What each symbol does to the states:
state | ε κ
q909 | q485 q32
q229 | q569 q883
q299 | q414 q403
q51 | q160 q658
q34 | q951 q789
q566 | q489 q53
q815 | q201 q323
q323 | q853 q815
q201 | q61 q286
q130 | q89 q429
q603 | q786 q195
q857 | q789 q951
q951 | q921 q857
q424 | q658 q160
q677 | q520 q523
q485 | q195 q786
q195 | q72 q603
q231 | q523 q520
q174 | q299 q60
q774 | q279 q876
q72 | q876 q279
q963 | q857 q921
q674 | q34 q494
q921 | q130 q963
q106 | q677 q50
q955 | q424 q725
q414 | q815 q853
q658 | q106 q51
q853 | q403 q414
q403 | q60 q299
q32 | q231 q909
q523 | q50 q677
q279 | q603 q72
q53 | q229 q566
q569 | q286 q61
q60 | q955 q174
q494 | q774 q674
q876 | q674 q774
q725 | q174 q955
q160 | q725 q424
q286 | q323 q201
q50 | q51 q106
q429 | q963 q130
q89 | q53 q489
q789 | q494 q34
q489 | q429 q89
q786 | q32 q485
q883 | q566 q229
q520 | q909 q231
q61 | q883 q569

In the rows, 147 stands for zero.

The rows follow the links: the fewer symbols apart two states are, the more alike their rows tend to be.

Row, then state:
(103, 159, 172, 150, 142, 163, 145, 68, 160, 167, 146, 182, 147, 143, 116, 8, 202, 162, 145, 215, 71, 97, 131, 183, 182, 131, 109, 102, 187, 68, 97, 164, 205, 159, 199, 122, 193, 128, 205, 167, 137, 118, 130, 147, 201, 76, 192, 132, 111, 149, 155, 151, 162)
state: q489
(151, 180, 97, 198, 174, 139, 165, 147, 123, 102, 207, 168, 135, 219, 190, 217, 199, 164, 173, 70, 173, 160, 115, 136, 138, 155, 124, 101, 159, 167, 229, 159, 160, 154, 189, 157, 179, 171, 92, 72, 212, 168, 214, 165, 114, 241, 181, 107, 196, 195, 159, 172, 134)
state: q51
(245, 153, 124, 115, 141, 129, 135, 172, 158, 162, 107, 111, 100, 131, 128, 259, 99, 194, 157, 77, 186, 124, 129, 99, 132, 201, 139, 111, 97, 184, 58, 117, 102, 202, 92, 146, 140, 105, 109, 167, 146, 107, 104, 166, 121, 185, 128, 203, 131, 95, 132, 129, 121)
state: q786
(61, 163, 104, 168, 191, 153, 118, 132, 213, 152, 156, 138, 146, 185, 147, 145, 232, 142, 192, 159, 55, 135, 129, 107, 134, 46, 134, 192, 243, 161, 176, 140, 158, 182, 185, 191, 152, 64, 87, 101, 153, 147, 195, 178, 157, 160, 204, 118, 117, 145, 114, 178, 175)
state: q569
(133, 168, 189, 131, 148, 172, 178, 97, 162, 172, 151, 187, 160, 134, 138, 26, 175, 168, 158, 209, 88, 101, 130, 182, 188, 138, 106, 111, 182, 67, 108, 157, 235, 171, 204, 109, 197, 129, 218, 186, 150, 107, 134, 107, 195, 47, 190, 125, 119, 171, 175, 147, 160)
state: q566
(83, 141, 184, 163, 70, 174, 155, 134, 112, 143, 181, 202, 139, 164, 129, 137, 125, 124, 105, 210, 218, 179, 215, 199, 156, 201, 187, 127, 125, 188, 191, 152, 99, 64, 117, 124, 139, 258, 132, 155, 179, 214, 201, 201, 161, 176, 118, 197, 187, 129, 146, 119, 138)
state: q72
(173, 172, 189, 140, 143, 175, 181, 133, 163, 157, 152, 160, 167, 122, 151, 42, 127, 153, 141, 203, 123, 123, 138, 189, 178, 142, 115, 149, 167, 66, 118, 160, 230, 160, 198, 86, 175, 131, 224, 194, 145, 106, 112, 68, 194, 25, 178, 96, 125, 189, 177, 155, 151)
state: q883
(158, 226, 178, 160, 169, 204, 167, 172, 231, 141, 154, 183, 120, 168, 141, 160, 170, 176, 189, 142, 110, 105, 127, 104, 171, 94, 120, 133, 228, 162, 97, 121, 173, 196, 153, 91, 184, 70, 93, 144, 214, 88, 158, 162, 179, 75, 238, 158, 105, 153, 150, 161, 160)
state: q89
(123, 87, 138, 115, 120, 132, 91, 144, 169, 191, 88, 112, 116, 109, 101, 178, 115, 141, 123, 177, 135, 155, 174, 121, 131, 168, 178, 180, 116, 191, 68, 114, 53, 160, 89, 191, 96, 125, 128, 174, 95, 167, 108, 213, 138, 197, 96, 229, 117, 51, 100, 111, 157)
state: q774
(82, 117, 87, 151, 200, 122, 109, 153, 181, 152, 128, 85, 174, 168, 171, 152, 208, 107, 165, 149, 68, 176, 141, 106, 128, 44, 179, 238, 200, 158, 182, 150, 124, 171, 156, 224, 103, 87, 117, 112, 95, 167, 155, 149, 142, 205, 129, 117, 129, 145, 108, 156, 180)
state: q323
(151, 162, 172, 163, 164, 157, 170, 224, 124, 121, 184, 133, 225, 159, 208, 172, 115, 97, 134, 162, 189, 229, 169, 172, 137, 102, 187, 222, 163, 171, 276, 146, 142, 83, 142, 152, 103, 198, 146, 131, 148, 206, 173, 97, 143, 134, 101, 82, 181, 207, 168, 155, 143)
state: q299
(186, 224, 236, 135, 135, 227, 177, 225, 227, 146, 147, 190, 125, 117, 130, 171, 92, 165, 156, 166, 174, 131, 155, 131, 172, 138, 153, 142, 185, 195, 91, 120, 142, 157, 106, 63, 161, 107, 96, 186, 212, 98, 140, 147, 179, 43, 192, 171, 119, 131, 155, 148, 143)
state: q921
(202, 130, 117, 138, 127, 99, 180, 54, 56, 144, 161, 166, 135, 162, 141, 109, 165, 187, 138, 94, 173, 121, 111, 197, 158, 242, 106, 55, 78, 60, 151, 182, 204, 171, 210, 151, 206, 189, 230, 148, 138, 123, 126, 123, 125, 193, 131, 141, 180, 179, 184, 145, 128)
state: q677
(202, 159, 211, 145, 165, 182, 177, 236, 151, 134, 161, 143, 209, 117, 205, 116, 75, 111, 120, 175, 184, 198, 171, 190, 153, 115, 173, 204, 153, 129, 208, 152, 174, 106, 138, 112, 115, 175, 199, 190, 136, 161, 134, 46, 160, 41, 119, 77, 151, 204, 187, 149, 148)
state: q815

Each walk starts at a row. The symbols on each line, taken left to right, move it on to the next state.
Answer with the state's row; about right is enough.
new walk
(170, 116, 136, 107, 124, 145, 109, 164, 168, 184, 77, 102, 109, 99, 109, 209, 104, 156, 141, 145, 165, 147, 159, 112, 129, 178, 175, 166, 103, 187, 54, 117, 70, 162, 73, 174, 92, 129, 124, 181, 96, 148, 101, 178, 130, 171, 96, 231, 110, 69, 105, 112, 145)
κ ε ε ε κ
(32, 98, 127, 142, 108, 145, 96, 79, 170, 167, 108, 146, 119, 133, 96, 100, 181, 128, 138, 226, 99, 137, 165, 139, 145, 144, 161, 161, 150, 156, 98, 149, 85, 130, 131, 199, 122, 149, 138, 171, 89, 178, 150, 220, 165, 196, 108, 213, 117, 58, 94, 121, 162)
κ κ κ ε
(182, 197, 235, 139, 122, 228, 176, 223, 209, 144, 143, 187, 126, 109, 131, 198, 62, 149, 142, 184, 198, 136, 178, 138, 173, 162, 163, 161, 166, 202, 102, 120, 131, 128, 87, 67, 146, 141, 109, 198, 214, 132, 139, 157, 175, 44, 180, 181, 131, 128, 156, 126, 144)
new walk
(125, 158, 140, 195, 169, 148, 157, 184, 116, 96, 211, 144, 176, 199, 208, 192, 166, 118, 142, 111, 178, 216, 168, 167, 134, 110, 163, 168, 164, 186, 285, 154, 148, 95, 161, 169, 136, 195, 102, 91, 185, 216, 223, 142, 122, 209, 144, 95, 208, 208, 160, 172, 143)
ε ε κ κ ε
(179, 163, 192, 146, 162, 175, 184, 228, 139, 125, 160, 143, 218, 136, 204, 144, 84, 103, 114, 175, 190, 222, 184, 182, 144, 108, 189, 218, 164, 160, 246, 153, 161, 95, 132, 124, 105, 187, 176, 158, 145, 190, 163, 62, 148, 81, 107, 76, 178, 210, 174, 152, 132)
ε ε ε ε ε κ
(116, 208, 141, 166, 193, 184, 155, 150, 225, 147, 157, 174, 121, 180, 136, 156, 198, 166, 202, 136, 81, 104, 125, 104, 179, 78, 115, 133, 236, 166, 119, 140, 181, 199, 175, 121, 178, 64, 81, 138, 198, 92, 165, 170, 174, 102, 250, 134, 115, 146, 138, 163, 169)
new walk
(65, 86, 134, 121, 116, 131, 87, 111, 179, 177, 99, 125, 124, 118, 97, 136, 154, 136, 132, 212, 126, 157, 181, 132, 128, 145, 182, 177, 129, 173, 93, 132, 67, 147, 95, 199, 109, 142, 124, 166, 95, 167, 131, 221, 154, 193, 98, 223, 112, 51, 101, 122, 166)
ε κ ε ε
(154, 186, 238, 132, 102, 229, 180, 224, 185, 145, 150, 192, 126, 112, 133, 183, 65, 140, 126, 192, 216, 164, 191, 156, 164, 162, 188, 157, 145, 205, 123, 134, 105, 109, 77, 80, 129, 173, 99, 192, 199, 155, 156, 158, 161, 74, 146, 185, 151, 119, 165, 127, 134)
ε κ κ κ κ κ
(11, 85, 137, 137, 111, 145, 108, 52, 166, 187, 118, 164, 125, 139, 95, 51, 214, 138, 144, 242, 93, 122, 162, 149, 153, 130, 168, 155, 165, 131, 98, 154, 121, 133, 154, 203, 155, 138, 157, 156, 109, 177, 153, 225, 168, 165, 147, 203, 116, 78, 104, 130, 169)
new walk
(147, 75, 93, 126, 199, 97, 103, 175, 154, 169, 105, 57, 187, 131, 185, 168, 162, 110, 149, 144, 104, 187, 150, 123, 111, 87, 193, 237, 137, 146, 172, 132, 113, 167, 137, 233, 82, 112, 178, 144, 57, 166, 114, 103, 120, 190, 79, 101, 115, 153, 115, 160, 167)
κ ε ε κ ε
(115, 94, 92, 140, 205, 99, 93, 167, 164, 163, 119, 64, 177, 145, 180, 161, 176, 109, 158, 146, 79, 193, 153, 112, 108, 53, 182, 252, 165, 163, 180, 153, 101, 163, 147, 240, 88, 91, 142, 124, 69, 179, 142, 127, 131, 199, 108, 108, 136, 143, 111, 155, 178)
κ κ ε ε
(203, 83, 107, 122, 201, 87, 121, 166, 135, 167, 100, 52, 196, 108, 172, 163, 121, 122, 127, 111, 130, 177, 147, 125, 125, 121, 182, 228, 120, 120, 147, 130, 123, 172, 135, 214, 72, 116, 203, 148, 45, 153, 92, 80, 123, 170, 61, 111, 139, 151, 138, 147, 142)
new walk
(180, 224, 200, 146, 166, 218, 170, 208, 230, 142, 154, 176, 119, 138, 138, 170, 121, 178, 170, 144, 130, 100, 138, 104, 173, 117, 124, 139, 211, 188, 80, 130, 173, 183, 135, 81, 178, 85, 94, 171, 220, 91, 139, 158, 175, 52, 221, 165, 108, 148, 160, 146, 149)
κ κ κ κ κ
(56, 141, 156, 150, 120, 152, 131, 49, 163, 169, 138, 179, 138, 141, 101, 16, 216, 155, 148, 239, 66, 103, 149, 170, 174, 127, 123, 115, 183, 95, 96, 157, 177, 152, 191, 143, 189, 132, 185, 156, 136, 123, 155, 186, 177, 121, 182, 159, 109, 126, 137, 143, 164)
κ κ κ κ ε
(30, 117, 142, 144, 123, 144, 117, 51, 163, 178, 138, 171, 135, 153, 89, 41, 224, 134, 142, 250, 60, 109, 161, 166, 171, 138, 132, 136, 180, 110, 109, 160, 146, 142, 177, 174, 173, 138, 170, 158, 129, 153, 161, 203, 180, 157, 164, 175, 111, 107, 127, 139, 177)
new walk
(95, 143, 220, 153, 65, 185, 164, 173, 135, 136, 168, 194, 142, 134, 129, 154, 78, 123, 105, 212, 230, 175, 206, 188, 149, 195, 196, 149, 131, 208, 179, 139, 96, 58, 97, 116, 123, 243, 122, 175, 190, 208, 183, 200, 164, 144, 117, 192, 163, 109, 151, 126, 135)
κ κ ε κ κ
(130, 161, 230, 143, 78, 216, 171, 203, 158, 137, 163, 190, 144, 113, 128, 173, 64, 133, 111, 204, 219, 177, 204, 163, 156, 177, 189, 154, 145, 215, 153, 134, 100, 70, 79, 94, 119, 210, 107, 190, 196, 194, 162, 182, 178, 106, 127, 202, 156, 126, 148, 123, 135)
κ ε ε ε κ
(71, 133, 171, 168, 74, 144, 154, 95, 98, 121, 188, 204, 138, 163, 122, 128, 157, 131, 114, 195, 210, 170, 184, 213, 158, 207, 156, 97, 125, 180, 210, 159, 112, 69, 150, 151, 160, 248, 146, 135, 178, 210, 210, 213, 153, 203, 121, 173, 188, 126, 156, 132, 131)
new walk
(208, 171, 206, 142, 160, 178, 194, 177, 147, 153, 143, 158, 192, 108, 169, 67, 102, 145, 139, 193, 146, 142, 147, 178, 172, 142, 131, 169, 160, 83, 141, 153, 223, 136, 165, 88, 152, 143, 222, 194, 144, 123, 113, 61, 187, 0, 157, 93, 134, 202, 199, 145, 152)
ε κ ε ε κ κ
(53, 132, 88, 162, 206, 146, 110, 137, 190, 144, 145, 112, 162, 182, 164, 146, 229, 115, 178, 153, 53, 162, 144, 98, 135, 19, 157, 207, 226, 158, 192, 152, 149, 179, 172, 211, 125, 76, 108, 106, 126, 151, 180, 169, 147, 187, 174, 110, 126, 139, 104, 166, 191)
ε ε ε ε κ
(124, 152, 157, 184, 170, 150, 162, 203, 115, 113, 194, 144, 210, 192, 200, 175, 131, 102, 128, 140, 184, 228, 175, 178, 131, 103, 178, 192, 172, 179, 290, 165, 148, 86, 150, 160, 113, 205, 127, 106, 168, 220, 203, 128, 131, 176, 112, 78, 195, 202, 161, 166, 154)
